Here is a tiny trained network, its code and every weight. The questions are about switching its units off for an input and a class, where a switched-off unit gives its printed mean instead of its output.

import numpy as np


def w(rows, s, z=0):
    codes = np.array(rows[::2]) - 128.0
    scale = np.full(codes.shape[1], s)
    scale[-1] = z or s
    return codes * scale


def norm(h):
    return h / np.sqrt((h * h).mean(-1, keepdims=True) + 1e-5)


def f(y):
    return y / 2 * (1 + np.tanh(0.7978845608 * (y + 0.044715 * y**3)))


def log_softmax(a):
    a = a - a.max(-1, keepdims=True)
    return a - np.log(np.exp(a).sum(-1, keepdims=True))


def net(x, mask):
    res = np.array(x, float).reshape(1, 2) / 4 @ E
    u = 0
    for l in range(2):
        y = f(norm(res) @ A[l][:, :-1].T + A[l][:, -1])
        res = res + np.where(mask[u : u + 8], y, B[l][:, -1]) @ B[l][:, :-1]
        u += 8
    return log_softmax(norm(res)[-1] @ U[:, :-1].T + U[:, -1])


A, B = {}, {}
E = w([
[83,34,98,164,51,141,70,177],'x0',
[75,127,126,253,174,110,153,141],'x1',
],0.0032)
A[0] = w([
[188,59,166,55,90,157,130,139,57],'0.n0',
[83,135,119,172,183,105,114,149,2],'0.n1',
[68,112,76,236,128,78,126,195,82],'0.n2',
[169,130,133,63,79,183,107,94,124],'0.n3',
[214,50,101,3,39,212,7,123,151],'0.n4',
[36,72,116,163,66,153,94,205,15],'0.n5',
[71,23,77,179,56,145,45,176,53],'0.n6',
[105,129,132,127,102,116,111,137,35],'0.n7',
],0.0051,0.0031)
B[0] = w([
[137,126,177,103,139,139,123,160,160],'0.n0',
[125,122,206,103,114,122,106,174,131],'0.n1',
[139,77,171,150,192,173,96,118,187],'0.n2',
[103,43,140,169,142,183,77,107,172],'0.n3',
[186,7,208,73,203,255,16,73,254],'0.n4',
[95,187,67,174,63,27,132,140,177],'0.n5',
[66,215,57,119,73,77,161,208,212],'0.n6',
[69,118,114,125,83,192,156,243,117],'0.n7',
],0.0056,0.008)
A[1] = w([
[111,209,135,158,184,7,196,124,143],'1.n0',
[142,57,89,56,32,151,78,185,30],'1.n1',
[60,61,123,174,129,178,53,186,144],'1.n2',
[63,109,84,179,91,106,81,209,50],'1.n3',
[64,184,65,142,26,57,171,231,2],'1.n4',
[204,105,144,37,94,173,157,107,32],'1.n5',
[131,93,55,82,2,125,96,199,15],'1.n6',
[72,99,94,200,166,115,132,131,132],'1.n7',
],0.0067,0.005)
B[1] = w([
[118,135,76,107,63,110,128,135,252],'1.n0',
[130,207,140,179,136,73,216,134,166],'1.n1',
[133,183,81,130,106,73,193,100,254],'1.n2',
[155,158,92,55,91,138,115,84,198],'1.n3',
[75,117,175,104,255,202,30,184,222],'1.n4',
[105,72,158,164,86,160,77,177,166],'1.n5',
[177,82,158,182,138,105,192,87,156],'1.n6',
[158,74,188,122,158,168,104,140,174],'1.n7',
],0.0077,0.0056)
U = w([
[221,14,206,24,68,246,18,31,210],'0',
[18,229,42,57,244,157,11,238,127],'1',
[191,78,216,244,246,80,223,65,182],'2',
[70,122,213,111,50,205,249,228,2],'3',
[68,122,216,114,47,199,243,224,2],'4',
[208,227,11,98,23,19,229,44,202],'5',
[67,105,225,101,50,164,235,228,2],'6',
[73,112,215,105,51,194,251,238,2],'7',
],0.011,0.0093)

Each question gives the input, the list of numbers given to net, and the class t.
The units are the neurons (one row each of A and B). Each row of codes is followed by its name. A weight is (code - 128) times the scale printed after its matrix; where a second scale follows, it is the last column's (A, B and U).
mask holds one flag per neuron, layer by layer. A switched-off neuron (its flag False) gives its mean, the last column of its row in B, instead of its output. The means were averaged over made-up inputs and are rounded, as every weight is.
A unit's drop is (log p(t) with every unit on - log p(t) with that unit switched off) / (log p(t) with every unit on - log p(t) with every unit switched off).
The circuit of an input: a set's keep is (log p(t) with only the set's units on - log p(t) with every unit switched off) / (log p(t) with every unit on - log p(t) with every unit switched off). Starting from the 12 units with the biggest drops (on a tie, the unit counted first), units are removed one at a time, each time the one whose removal leaves the highest keep (on an exact tie, the one counted first), for as long as the keep stays at least 0.8.
units of the circuit, in order: the units of the circuit, biggest drop first
most important unit: the unit with the biggest drop
k most important neurons: the k neurons with the biggest drops, biggest first
top k neurons in layer l: the k neurons of layer l with the biggest drops, biggest first
drop when u is switched off: that unit's drop, to one decimal
input [-7,8], class 5: top 2 neurons in layer 1 -> [1.n4 1.n0]
input [-3,7], class 2: units of the circuit, in order -> [0.n6 0.n4]
input [7,1], class 1: units of the circuit, in order -> [0.n6]
input [-1,1], class 5: top 3 neurons in layer 0 -> [0.n4 0.n6 0.n2]
input [6,1], class 1: 2 most important neurons -> [0.n6 1.n4]
input [-5,7], class 2: 3 most important neurons -> [0.n6 0.n5 1.n3]
input [0,1], class 2: top 2 neurons in layer 0 -> [0.n2 0.n6]
input [-2,2], class 5: 3 most important neurons -> [0.n4 0.n6 0.n3]
input [-7,-3], class 5: 2 most important neurons -> [0.n4 1.n4]
input [1,5], class 5: units of the circuit, in order -> [0.n2 0.n4 1.n4]
input [7,-3], class 5: 2 most important neurons -> [0.n4 0.n6]
input [0,4], class 2: 2 most important neurons -> [0.n2 0.n6]
input [4,0], class 1: 3 most important neurons -> [0.n6 1.n4 0.n5]
input [0,2], class 2: most important unit -> 0.n2
input [2,3], class 1: 2 most important neurons -> [0.n4 1.n4]
input [1,3], class 1: 2 most important neurons -> [0.n4 0.n3]
input [-3,2], class 5: top 3 neurons in layer 0 -> [0.n4 0.n6 0.n3]
input [-1,3], class 2: drop when 1.n5 is switched off -> 0.0
input [8,5], class 1: drop when 1.n4 is switched off -> 2.1
input [4,-1], class 5: drop when 0.n4 is switched off -> 1.0
input [8,3], class 1: most important neuron -> [1.n4]
input [-1,6], class 2: drop when 0.n6 is switched off -> 0.9
input [-1,7], class 2: 2 most important neurons -> [0.n6 0.n4]
input [0,8], class 2: 2 most important neurons -> [0.n2 0.n6]
